Below is a small trained network, with its code and all its weights. Each question gives an input and a target symbol and asks what happens when units are switched off, that is, made to give their printed mean instead of their output.

import numpy as np


def w(rows, s, z=0):
    codes = np.array(rows[::2]) - 128.0
    scale = np.full(codes.shape[1], s)
    scale[-1] = z or s
    return codes * scale


def norm(h):
    return h / np.sqrt((h * h).mean(-1, keepdims=True) + 1e-5)


def f(y):
    return np.maximum(y, 0)


def softmax(a):
    e = np.exp(a - a.max(-1, keepdims=True))
    return e / e.sum(-1, keepdims=True)


def log_softmax(a):
    a = a - a.max(-1, keepdims=True)
    return a - np.log(np.exp(a).sum(-1, keepdims=True))


def net(x, mask):
    ids = ['ΞΩαγεζηπ'.index(c) for c in x.split()]
    T = len(ids)
    res = E[ids] + P[:T]
    q, k, v = (norm(res) @ M[0].T for M in (Q, K, V))
    z = softmax(np.where(np.tri(T) > 0, q @ k.T / 3**0.5, -1e9)) @ v
    res = res + np.where(mask[0], z, O[0][:, -1]) @ O[0][:, :-1]
    y = f(norm(res) @ A[0][:, :-1].T + A[0][:, -1])
    res = res + np.where(mask[1:25], y, B[0][:, -1]) @ B[0][:, :-1]
    return log_softmax(norm(res)[-1] @ U[:, :-1].T + U[:, -1])


Q, K, V, O, A, B = {}, {}, {}, {}, {}, {}
E = w([
[98,132,97,92,93,118,163,158],'Ξ',
[101,158,190,123,110,86,162,3],'Ω',
[92,151,161,165,133,123,130,172],'α',
[121,196,132,123,141,162,108,105],'γ',
[122,129,94,112,127,152,217,112],'ε',
[149,114,154,199,78,140,167,153],'ζ',
[186,111,88,146,103,73,138,167],'η',
[94,148,121,107,110,117,158,178],'π',
],0.02)
P = w([
[96,7,107,132,59,127,88,131],'0',
[109,71,100,176,92,123,129,132],'1',
[109,128,70,170,88,86,122,125],'2',
[123,128,88,161,103,101,124,133],'3',
[133,134,100,152,114,111,127,136],'4',
[141,136,111,146,122,118,128,140],'5',
[146,141,121,138,128,124,131,143],'6',
[152,145,132,131,135,131,133,147],'7',
[159,149,140,125,139,134,134,152],'8',
],0.011)
Q[0] = w([
[181,156,80,2,124,99,114,32],'head 0',
[102,72,75,47,231,106,44,104],'head 0',
[116,60,59,25,63,221,99,150],'head 0',
],0.0081)
K[0] = w([
[172,166,76,88,211,253,148,51],'head 0',
[125,141,2,130,229,253,83,252],'head 0',
[88,144,56,72,20,229,229,140],'head 0',
],0.0058)
V[0] = w([
[116,203,170,104,115,178,118,231],'head 0',
[97,165,178,96,81,171,233,58],'head 0',
[148,133,76,97,58,154,208,254],'head 0',
],0.0078)
O[0] = w([
[108,58,98,130,28,122,111,126,122],'head 0',
[139,119,72,115,213,99,48,189,219],'head 0',
[108,142,26,3,32,24,141,109,254],'head 0',
],0.0064,0.0044)
A[0] = w([
[93,132,160,109,168,123,138,181,46],'neuron 0',
[141,133,106,129,111,159,137,138,86],'neuron 1',
[196,135,104,111,158,121,152,102,99],'neuron 2',
[63,133,82,138,75,54,93,92,184],'neuron 3',
[105,101,158,185,119,119,134,155,37],'neuron 4',
[94,161,172,151,125,150,92,155,55],'neuron 5',
[132,138,131,107,164,143,161,82,129],'neuron 6',
[103,122,85,115,138,127,93,100,58],'neuron 7',
[89,97,210,94,182,146,146,72,138],'neuron 8',
[182,130,163,157,120,123,136,183,154],'neuron 9',
[137,106,157,135,75,101,120,78,198],'neuron 10',
[84,161,109,134,110,76,106,104,145],'neuron 11',
[102,57,83,137,82,205,174,48,55],'neuron 12',
[98,140,100,137,134,135,155,164,166],'neuron 13',
[184,129,153,151,124,179,123,151,97],'neuron 14',
[82,106,121,184,137,122,151,180,90],'neuron 15',
[118,113,172,161,174,87,114,177,60],'neuron 16',
[139,79,114,152,160,59,76,197,6],'neuron 17',
[149,58,155,84,80,198,133,85,177],'neuron 18',
[111,109,76,128,85,44,97,71,119],'neuron 19',
[141,9,110,121,93,144,46,121,128],'neuron 20',
[114,162,166,83,178,108,109,137,174],'neuron 21',
[127,147,171,118,141,130,203,126,134],'neuron 22',
[130,88,163,140,193,140,176,129,82],'neuron 23',
],0.013,0.0025)
B[0] = w([
[124,160,146,112,109,169,73,95,134],'neuron 0',
[119,132,138,134,145,104,126,126,148],'neuron 1',
[136,130,98,56,119,115,150,150,165],'neuron 2',
[175,114,46,216,226,130,95,102,253],'neuron 3',
[156,146,122,101,99,56,124,149,144],'neuron 4',
[152,130,88,62,124,94,133,147,177],'neuron 5',
[140,115,117,123,143,113,106,158,150],'neuron 6',
[130,133,161,109,85,112,150,137,160],'neuron 7',
[154,172,35,129,60,157,96,163,142],'neuron 8',
[162,150,81,89,127,99,102,151,148],'neuron 9',
[117,139,99,44,129,143,155,131,160],'neuron 10',
[92,91,183,114,48,132,143,147,202],'neuron 11',
[97,104,154,251,107,155,65,103,166],'neuron 12',
[157,142,157,122,95,140,123,96,180],'neuron 13',
[101,93,160,184,157,138,145,116,156],'neuron 14',
[108,134,140,73,118,140,156,124,148],'neuron 15',
[143,132,119,102,110,156,165,192,141],'neuron 16',
[72,98,150,204,111,171,146,59,145],'neuron 17',
[43,70,168,124,148,117,127,123,142],'neuron 18',
[95,151,216,104,115,154,117,147,236],'neuron 19',
[81,120,171,194,145,116,109,124,149],'neuron 20',
[121,106,117,181,163,139,131,110,161],'neuron 21',
[108,120,145,175,150,122,101,124,142],'neuron 22',
[121,104,151,147,79,64,98,51,139],'neuron 23',
],0.018,0.011)
U = w([
[59,134,197,234,135,156,91,109,157],'Ξ',
[148,126,2,169,83,70,55,163,3],'Ω',
[101,169,158,58,105,119,121,203,230],'α',
[128,139,111,107,244,148,130,173,226],'γ',
[142,116,160,101,150,86,104,27,100],'ε',
[185,112,196,169,142,76,150,176,93],'ζ',
[118,104,94,169,113,183,216,163,119],'η',
[111,158,147,108,122,215,122,92,113],'π',
],0.0094,0.0061)

Each question gives the input, a string of symbols that net reads in full, and the target symbol t.
The units are the heads (3 rows each of Q, K, V and O) and the neurons (one row each of A and B). Each row of codes is followed by its name. A weight is (code - 128) times the scale printed after its matrix; where a second scale follows, it is the last column's (O, A, B and U).
mask holds one flag per unit, heads first, then neurons. A switched-off unit (its flag False) gives its mean, the last column of its rows in O or B, instead of its output. The means were averaged over made-up inputs and are rounded, as every weight is.
A unit's drop is (log p(t) with every unit on - log p(t) with that unit switched off) / (log p(t) with every unit on - log p(t) with every unit switched off).
The circuit of an input: a set's keep is (log p(t) with only the set's units on - log p(t) with every unit switched off) / (log p(t) with every unit on - log p(t) with every unit switched off). Starting from the 12 units with the biggest drops (on a tie, the unit counted first), units are removed one at a time, each time the one whose removal leaves the highest keep (on an exact tie, the one counted first), for as long as the keep stays at least 0.8.
circuit, biggest first: the units of the circuit, biggest drop first
unit that matters most: the unit with the biggest drop
top k neurons: the k neurons with the biggest drops, biggest first
drop of u: that unit's drop, to one decimal
input ε γ π η γ Ξ, target Ξ: top 2 neurons -> (neuron 19; neuron 5)
input π Ξ γ γ η, target Ξ: unit that matters most -> neuron 17
input γ γ γ, target α: top 2 neurons -> (neuron 3; neuron 5)
input π α α ε, target Ξ: top 4 neurons -> (neuron 19; neuron 12; neuron 5; neuron 3)
input π α γ η Ω π ε, target ε: circuit, biggest first -> (neuron 23; head 0; neuron 3; neuron 19)
input η π α η η, target α: top 3 neurons -> (neuron 19; neuron 10; neuron 12)
input Ξ π η ζ γ α π, target Ω: top 4 neurons -> (neuron 3; neuron 14; neuron 12; neuron 17)
input π η ε η α η, target α: top 4 neurons -> (neuron 19; neuron 12; neuron 10; neuron 21)
input α γ Ξ, target Ξ: circuit, biggest first -> (neuron 19; neuron 3; neuron 11)
input γ γ ε ε Ω η ζ γ α, target α: top 3 neurons -> (neuron 3; neuron 16; neuron 5)
input γ γ γ γ γ γ ζ α ζ, target Ω: top 4 neurons -> (neuron 9; neuron 3; neuron 10; neuron 14)
input γ η γ ε ε, target Ω: circuit, biggest first -> (head 0; neuron 2; neuron 12; neuron 10)
input γ ε Ω γ γ π, target π: top 2 neurons -> (neuron 0; neuron 17)
input Ξ γ ε ζ γ γ ε ζ, target Ω: circuit, biggest first -> (neuron 9)
input γ α ε α ε η α γ, target Ω: top 3 neurons -> (neuron 19; neuron 12; neuron 3)
input ε π γ π π γ ζ ζ ε, target Ω: top 4 neurons -> (neuron 2; neuron 12; neuron 11; neuron 10)
input γ ε γ Ω γ γ η η, target η: top 3 neurons -> (neuron 17; neuron 16; neuron 3)
input α ε Ξ ε Ω γ α, target α: drop of neuron 3 -> 0.4
input ε ζ γ α γ ζ γ γ π, target Ξ: drop of neuron 8 -> 0.2
input γ α Ξ ε Ω ε ζ, target ζ: drop of neuron 14 -> 0.5
input γ ε γ ζ ε ζ η π γ, target α: circuit, biggest first -> (neuron 3)
